Here is a tiny trained network, its code and every weight. The questions are about switching its units off for an input and a class, where a switched-off unit gives its printed mean instead of its output.

import numpy as np


def w(rows, s, z=0):
    codes = np.array(rows[::2]) - 128.0
    scale = np.full(codes.shape[1], s)
    scale[-1] = z or s
    return codes * scale


def f(y):
    return y / 2 * (1 + np.tanh(0.7978845608 * (y + 0.044715 * y**3)))


def log_softmax(a):
    a = a - a.max(-1, keepdims=True)
    return a - np.log(np.exp(a).sum(-1, keepdims=True))


def net(x, mask):
    res = np.array(x, float).reshape(1, 4) / 4 @ E
    y = f(res @ A[0][:, :-1].T + A[0][:, -1])
    res = res + np.where(mask, y, B[0][:, -1]) @ B[0][:, :-1]
    return log_softmax(res[-1] @ U[:, :-1].T + U[:, -1])


A, B = {}, {}
E = w([
[104,157,119,97,146,112,124,128,148,121],'x0',
[143,154,3,162,162,88,122,185,127,141],'x1',
[112,175,153,127,184,197,156,186,158,218],'x2',
[210,98,143,74,194,124,66,129,78,153],'x3',
],0.016)
A[0] = w([
[75,62,228,47,33,92,91,8,83,1,242],'neuron 1',
[107,171,100,195,199,158,142,251,135,209,75],'neuron 2',
[153,130,195,53,198,187,44,96,68,209,129],'neuron 3',
[153,119,15,164,108,42,85,88,83,57,129],'neuron 4',
[240,78,131,12,219,137,22,124,57,168,181],'neuron 5',
[98,141,175,170,66,162,223,174,204,110,254],'neuron 6',
[239,50,64,62,194,93,42,111,114,122,128],'neuron 7',
[58,126,25,238,110,65,120,87,107,58,217],'neuron 8',
[73,153,239,134,146,218,126,85,129,184,176],'neuron 9',
],0.0068,0.0054)
B[0] = w([
[83,54,75,127,84,160,51,214,124,130,252],'neuron 1',
[83,61,77,120,124,144,96,182,140,173,179],'neuron 2',
[214,123,158,63,99,106,144,161,85,152,189],'neuron 3',
[170,190,182,164,150,127,151,66,109,73,200],'neuron 4',
[205,153,135,80,163,68,111,145,7,121,222],'neuron 5',
[74,103,131,132,103,145,109,83,155,175,186],'neuron 6',
[172,101,128,147,174,36,102,120,100,84,200],'neuron 7',
[116,161,123,188,95,188,179,106,105,109,204],'neuron 8',
[110,130,194,86,124,92,195,88,188,215,187],'neuron 9',
],0.012,0.022)
U = w([
[50,112,27,145,81,184,114,185,159,134,252],'0',
[153,77,46,71,151,100,90,229,98,122,80],'1',
[135,251,108,176,86,170,205,47,124,77,175],'2',
[173,171,149,141,202,62,147,35,102,70,57],'3',
[98,135,188,96,125,114,182,2,222,169,134],'4',
[179,192,220,41,130,110,203,111,100,149,11],'5',
],0.0089,0.0026)

Each question gives the input, the list of numbers given to net, and the class t.
The units are the neurons (one row each of A and B). Each row of codes is followed by its name. A weight is (code - 128) times the scale printed after its matrix; where a second scale follows, it is the last column's (A, B and U).
mask holds one flag per neuron, in row order. A switched-off neuron (its flag False) gives its mean, the last column of its row in B, instead of its output. The means were averaged over made-up inputs and are rounded, as every weight is.
A unit's drop is (log p(t) with every unit on - log p(t) with that unit switched off) / (log p(t) with every unit on - log p(t) with every unit switched off).
The circuit of an input: a set's keep is (log p(t) with only the set's units on - log p(t) with every unit switched off) / (log p(t) with every unit on - log p(t) with every unit switched off). Starting from all 9 units, units are removed one at a time, each time the one whose removal leaves the highest keep (on an exact tie, the one counted first), for as long as the keep stays at least 0.8.
units of the circuit, in order: the units of the circuit, biggest drop first
most important unit: the unit with the biggest drop
top k neurons: the k neurons with the biggest drops, biggest first
drop of u: that unit's drop, to one decimal
input [-2,-4,8,0], class 4: most important unit	neuron 5
input [-1,-1,1,0], class 4: units of the circuit, in order	[neuron 1; neuron 5]
input [7,-1,1,-8], class 4: top 2 neurons	[neuron 1; neuron 6]
input [-3,-5,-2,-1], class 0: top 2 neurons	[neuron 1; neuron 5]
input [2,-1,0,0], class 0: top 3 neurons	[neuron 5; neuron 4; neuron 7]
input [7,0,0,-5], class 0: top 2 neurons	[neuron 4; neuron 9]
input [-6,1,-7,-2], class 2: top 2 neurons	[neuron 4; neuron 8]
input [-2,-2,7,0], class 4: units of the circuit, in order	[neuron 5; neuron 9]
input [1,7,1,-6], class 0: top 2 neurons	[neuron 2; neuron 5]
input [-4,0,8,1], class 5: top 3 neurons	[neuron 1; neuron 9; neuron 3]
input [-4,0,3,4], class 5: top 2 neurons	[neuron 1; neuron 3]
input [5,6,0,-6], class 2: top 2 neurons	[neuron 1; neuron 8]
input [4,1,-5,-7], class 2: top 2 neurons	[neuron 8; neuron 4]
input [3,8,-2,1], class 3: most important unit	neuron 7
input [5,-2,7,-2], class 4: drop of neuron 1	0.2
input [5,-6,0,3], class 1: drop of neuron 4	1.1
input [-7,-8,3,-4], class 4: drop of neuron 9	1.4
